Below is a small trained network, with its code and all its weights. Each question gives an input and a class and asks what happens when units are switched off, that is, made to give their printed mean instead of their output.

import numpy as np


def w(rows, s, z=0):
    codes = np.array(rows[::2]) - 128.0
    scale = np.full(codes.shape[1], s)
    scale[-1] = z or s
    return codes * scale


def f(y):
    return y / 2 * (1 + np.tanh(0.7978845608 * (y + 0.044715 * y**3)))


def log_softmax(a):
    a = a - a.max(-1, keepdims=True)
    return a - np.log(np.exp(a).sum(-1, keepdims=True))


def net(x, mask):
    res = np.array(x, float).reshape(1, 5) / 4 @ E
    y = f(res @ A[0][:, :-1].T + A[0][:, -1])
    res = res + np.where(mask, y, B[0][:, -1]) @ B[0][:, :-1]
    return log_softmax(res[-1] @ U[:, :-1].T + U[:, -1])


A, B = {}, {}
E = w([
[88,210,159,52,165,132,130,147,176,30],'x0',
[129,146,99,143,249,134,156,61,57,135],'x1',
[81,90,174,146,138,63,194,90,169,160],'x2',
[124,125,128,128,129,127,121,124,129,128],'x3',
[121,105,115,136,134,122,125,135,130,112],'x4',
],0.019)
A[0] = w([
[119,102,146,119,21,160,51,179,179,127,190],'N0',
[232,156,57,109,143,210,10,178,95,103,251],'N1',
[80,166,165,76,64,114,119,182,224,65,147],'N2',
[147,79,91,143,164,141,123,105,80,204,134],'N3',
[142,137,132,72,162,87,136,137,97,137,76],'N4',
[77,146,167,57,163,114,167,124,177,84,96],'N5',
[173,197,74,150,195,184,126,123,71,109,110],'N6',
[80,85,167,126,105,81,161,120,197,155,144],'N7',
[99,174,165,57,193,153,137,143,148,20,110],'N8',
[131,155,120,178,252,119,181,49,118,154,117],'N9',
[128,91,125,180,62,106,106,137,141,207,194],'N10',
[125,96,164,140,139,104,164,158,130,192,125],'N11',
],0.012,0.014)
B[0] = w([
[171,162,146,107,81,174,136,202,176,134,230],'N0',
[153,89,76,109,89,250,52,132,106,124,252],'N1',
[107,217,160,120,75,130,116,75,130,28,219],'N2',
[98,109,103,156,77,159,164,94,90,112,192],'N3',
[131,131,88,155,139,106,100,151,131,119,141],'N4',
[100,189,151,169,201,86,123,197,74,59,193],'N5',
[103,82,130,151,147,150,68,86,123,154,192],'N6',
[133,140,215,180,129,74,142,100,113,144,188],'N7',
[64,101,139,44,208,114,71,98,178,143,229],'N8',
[68,118,58,139,167,150,191,179,117,155,223],'N9',
[217,69,154,140,99,116,157,114,169,167,222],'N10',
[140,97,122,90,118,89,157,109,138,133,170],'N11',
],0.013,0.032)
U = w([
[248,119,104,121,52,172,111,195,136,152,136],'0',
[105,179,122,40,79,177,74,154,158,73,76],'1',
[140,87,72,166,89,167,109,105,10,149,176],'2',
[93,109,91,73,204,140,38,112,112,129,101],'3',
[202,112,192,147,79,46,162,133,184,156,254],'4',
[107,196,200,136,105,52,144,138,131,69,158],'5',
[97,108,87,162,123,89,237,131,95,180,107],'6',
[54,165,116,119,220,74,173,183,114,119,10],'7',
],0.012,0.0029)

Each question gives the input, the list of numbers given to net, and the class t.
The units are the neurons (one row each of A and B). Each row of codes is followed by its name. A weight is (code - 128) times the scale printed after its matrix; where a second scale follows, it is the last column's (A, B and U).
mask holds one flag per neuron, in row order. A switched-off neuron (its flag False) gives its mean, the last column of its row in B, instead of its output. The means were averaged over made-up inputs and are rounded, as every weight is.
A unit's drop is (log p(t) with every unit on - log p(t) with that unit switched off) / (log p(t) with every unit on - log p(t) with every unit switched off).
The circuit of an input: a set's keep is (log p(t) with only the set's units on - log p(t) with every unit switched off) / (log p(t) with every unit on - log p(t) with every unit switched off). Starting from all 12 units, units are removed one at a time, each time the one whose removal leaves the highest keep (on an exact tie, the one counted first), for as long as the keep stays at least 0.8.
circuit, biggest first: the units of the circuit, biggest drop first
most important unit: the unit with the biggest drop
top k neurons: the k neurons with the biggest drops, biggest first
drop of u: that unit's drop, to one decimal
input [-1,1,-3,1,-1], class 2: circuit, biggest first : (N0 N8)
input [0,5,-8,6,0], class 2: circuit, biggest first : (N1)
input [0,2,0,-2,1], class 2: circuit, biggest first : (N8 N0)
input [4,0,6,4,-1], class 5: top 2 neurons : (N2 N7)
input [1,1,0,-4,-5], class 3: top 2 neurons : (N0 N2)
input [1,1,-7,7,8], class 3: top 2 neurons : (N2 N10)
input [-8,6,1,8,-8], class 6: top 2 neurons : (N1 N9)
input [5,1,-3,1,-5], class 3: top 2 neurons : (N8 N0)
input [0,3,1,-8,-6], class 6: top 3 neurons : (N1 N8 N5)
input [6,7,0,-2,-5], class 3: top 3 neurons : (N8 N6 N7)
input [-6,-8,1,-7,4], class 4: top 2 neurons : (N1 N7)
input [3,1,-6,1,5], class 3: top 3 neurons : (N6 N0 N8)
input [-2,0,1,3,2], class 4: top 2 neurons : (N1 N9)
input [6,1,2,-1,-8], class 7: top 2 neurons : (N1 N8)
input [8,3,3,-6,-3], class 7: most important unit : N5
input [2,-4,2,6,-6], class 5: drop of N1 : 0.4
input [-5,-4,2,0,1], class 4: drop of N3 : 0.0
input [-3,-3,2,-3,7], class 4: drop of N1 : 0.7
